Below are the code and all the weights of a small trained network. Each question names an input and a target symbol and asks about switching units off, where a switched-off unit gives its printed mean instead of its output.

import numpy as np


def w(rows, s, z=0):
    codes = np.array(rows[::2]) - 128.0
    scale = np.full(codes.shape[1], s)
    scale[-1] = z or s
    return codes * scale


def norm(h):
    return h / np.sqrt((h * h).mean(-1, keepdims=True) + 1e-5)


def f(y):
    return np.maximum(y, 0)


def softmax(a):
    e = np.exp(a - a.max(-1, keepdims=True))
    return e / e.sum(-1, keepdims=True)


def log_softmax(a):
    a = a - a.max(-1, keepdims=True)
    return a - np.log(np.exp(a).sum(-1, keepdims=True))


def net(x, mask):
    ids = ['εηλμσψ'.index(c) for c in x.split()]
    T = len(ids)
    res = E[ids] + P[:T]
    r = norm(res)
    for j in range(2):
        rows = slice(2 * j, 2 * j + 2)
        q, k, v = (r @ M[0][rows].T for M in (Q, K, V))
        z = softmax(np.where(np.tri(T) > 0, q @ k.T / 2**0.5, -1e9)) @ v
        o = O[0][rows]
        res = res + np.where(mask[j], z, o[:, -1]) @ o[:, :-1]
    y = f(norm(res) @ A[0][:, :-1].T + A[0][:, -1])
    res = res + np.where(mask[2:14], y, B[0][:, -1]) @ B[0][:, :-1]
    return log_softmax(norm(res)[-1] @ U[:, :-1].T + U[:, -1])


Q, K, V, O, A, B = {}, {}, {}, {}, {}, {}
E = w([
[190,96,164,137,118],'ε',
[179,241,2,168,107],'η',
[195,110,84,152,175],'λ',
[122,137,76,174,96],'μ',
[135,139,188,132,98],'σ',
[128,113,178,83,209],'ψ',
],0.015)
P = w([
[146,164,166,135,166],'0',
[127,149,205,211,182],'1',
[120,196,171,200,169],'2',
[111,107,113,65,123],'3',
[200,151,145,97,123],'4',
[165,166,153,147,122],'5',
[59,84,128,222,139],'6',
[108,108,92,148,104],'7',
[186,179,93,55,109],'8',
[136,134,93,139,100],'9',
[82,80,138,249,116],'10',
[122,131,135,134,97],'11',
],0.012)
Q[0] = w([
[78,140,169,207,159],'head 0',
[172,130,135,209,229],'head 0',
[162,198,184,184,139],'head 1',
[73,111,161,255,187],'head 1',
],0.015)
K[0] = w([
[201,168,137,38,130],'head 0',
[159,253,82,71,35],'head 0',
[76,203,51,40,100],'head 1',
[235,194,115,10,102],'head 1',
],0.011)
V[0] = w([
[202,110,192,146,95],'head 0',
[170,131,156,74,213],'head 0',
[210,62,108,190,62],'head 1',
[86,182,195,133,3],'head 1',
],0.015)
O[0] = w([
[184,204,141,105,168,186],'head 0',
[185,163,143,254,127,172],'head 0',
[118,188,247,105,52,194],'head 1',
[83,236,66,217,103,1],'head 1',
],0.009,0.0058)
A[0] = w([
[44,133,155,133,109,170],'neuron 0',
[71,226,90,129,151,35],'neuron 1',
[152,150,78,100,154,118],'neuron 2',
[87,67,174,161,142,8],'neuron 3',
[187,119,99,185,25,234],'neuron 4',
[119,115,109,169,204,116],'neuron 5',
[159,75,166,78,107,71],'neuron 6',
[157,65,127,148,121,112],'neuron 7',
[151,79,138,46,151,207],'neuron 8',
[82,190,129,48,171,155],'neuron 9',
[82,49,110,125,180,199],'neuron 10',
[144,126,131,163,4,78],'neuron 11',
],0.013,0.0019)
B[0] = w([
[84,125,171,195,112,156],'neuron 0',
[72,124,91,4,163,192],'neuron 1',
[107,118,111,150,169,172],'neuron 2',
[181,166,106,80,125,172],'neuron 3',
[98,173,69,74,42,228],'neuron 4',
[118,94,97,160,114,172],'neuron 5',
[100,148,88,42,122,240],'neuron 6',
[125,101,107,108,95,194],'neuron 7',
[86,103,85,118,92,255],'neuron 8',
[87,119,201,163,157,182],'neuron 9',
[86,150,86,156,70,184],'neuron 10',
[154,110,49,154,29,191],'neuron 11',
],0.017,0.0072)
U = w([
[166,219,191,117,103,223],'ε',
[85,160,116,123,74,3],'η',
[207,104,171,27,83,96],'λ',
[42,133,180,138,78,106],'μ',
[89,254,73,95,172,117],'σ',
[135,75,82,145,127,214],'ψ',
],0.0093,0.0037)

Each question gives the input, a string of symbols that net reads in full, and the target symbol t.
The units are the heads (2 rows each of Q, K, V and O) and the neurons (one row each of A and B). Each row of codes is followed by its name. A weight is (code - 128) times the scale printed after its matrix; where a second scale follows, it is the last column's (O, A, B and U).
mask holds one flag per unit, heads first, then neurons. A switched-off unit (its flag False) gives its mean, the last column of its rows in O or B, instead of its output. The means were averaged over made-up inputs and are rounded, as every weight is.
A unit's drop is (log p(t) with every unit on - log p(t) with that unit switched off) / (log p(t) with every unit on - log p(t) with every unit switched off).
The circuit of an input: a set's keep is (log p(t) with only the set's units on - log p(t) with every unit switched off) / (log p(t) with every unit on - log p(t) with every unit switched off). Starting from the 12 units with the biggest drops (on a tie, the unit counted first), units are removed one at a time, each time the one whose removal leaves the highest keep (on an exact tie, the one counted first), for as long as the keep stays at least 0.8.
circuit, biggest first: the units of the circuit, biggest drop first
most important unit: the unit with the biggest drop
k most important neurons: the k neurons with the biggest drops, biggest first
heads that matter: for each layer, one digit per head in row order, 1 if its drop is at least 0.15 and else 0, layers parted by /
drop of u: that unit's drop, to one decimal
input ε η σ, target ε: heads that matter	00
input μ ε λ μ, target ε: circuit, biggest first	head 0; neuron 8; head 1
input λ σ ε, target λ: circuit, biggest first	head 1
input μ ψ ε, target μ: circuit, biggest first	head 0; head 1; neuron 0; neuron 9
input ψ σ ψ, target ψ: circuit, biggest first	head 1; head 0
input ψ λ ε σ σ λ μ, target σ: circuit, biggest first	head 0; head 1
input η ψ ψ λ ψ η ψ ψ σ, target ψ: heads that matter	01
input η μ ε ψ, target μ: heads that matter	01
input λ ε μ σ, target ε: heads that matter	10
input σ ψ ψ ε ε η ψ ψ η, target ψ: heads that matter	01
input μ η σ η λ λ μ μ, target λ: heads that matter	01
input ψ λ μ λ ε λ λ ψ λ λ ψ, target λ: circuit, biggest first	head 1; neuron 3
input ψ η η ε η ε ψ ψ, target μ: 2 most important neurons	neuron 0; neuron 9
input ε ψ λ, target ε: heads that matter	00
input ψ μ ε λ, target μ: circuit, biggest first	head 0; neuron 9; head 1
input μ σ μ ε, target σ: circuit, biggest first	head 1
input ε σ ε η ε ψ λ ψ η, target λ: drop of neuron 6	-0.1
input ψ ψ λ ψ σ ψ σ, target σ: drop of neuron 1	0.3
input ψ σ ε, target ψ: drop of head 1	1.5
input ψ ε λ ψ, target ε: most important unit	head 0
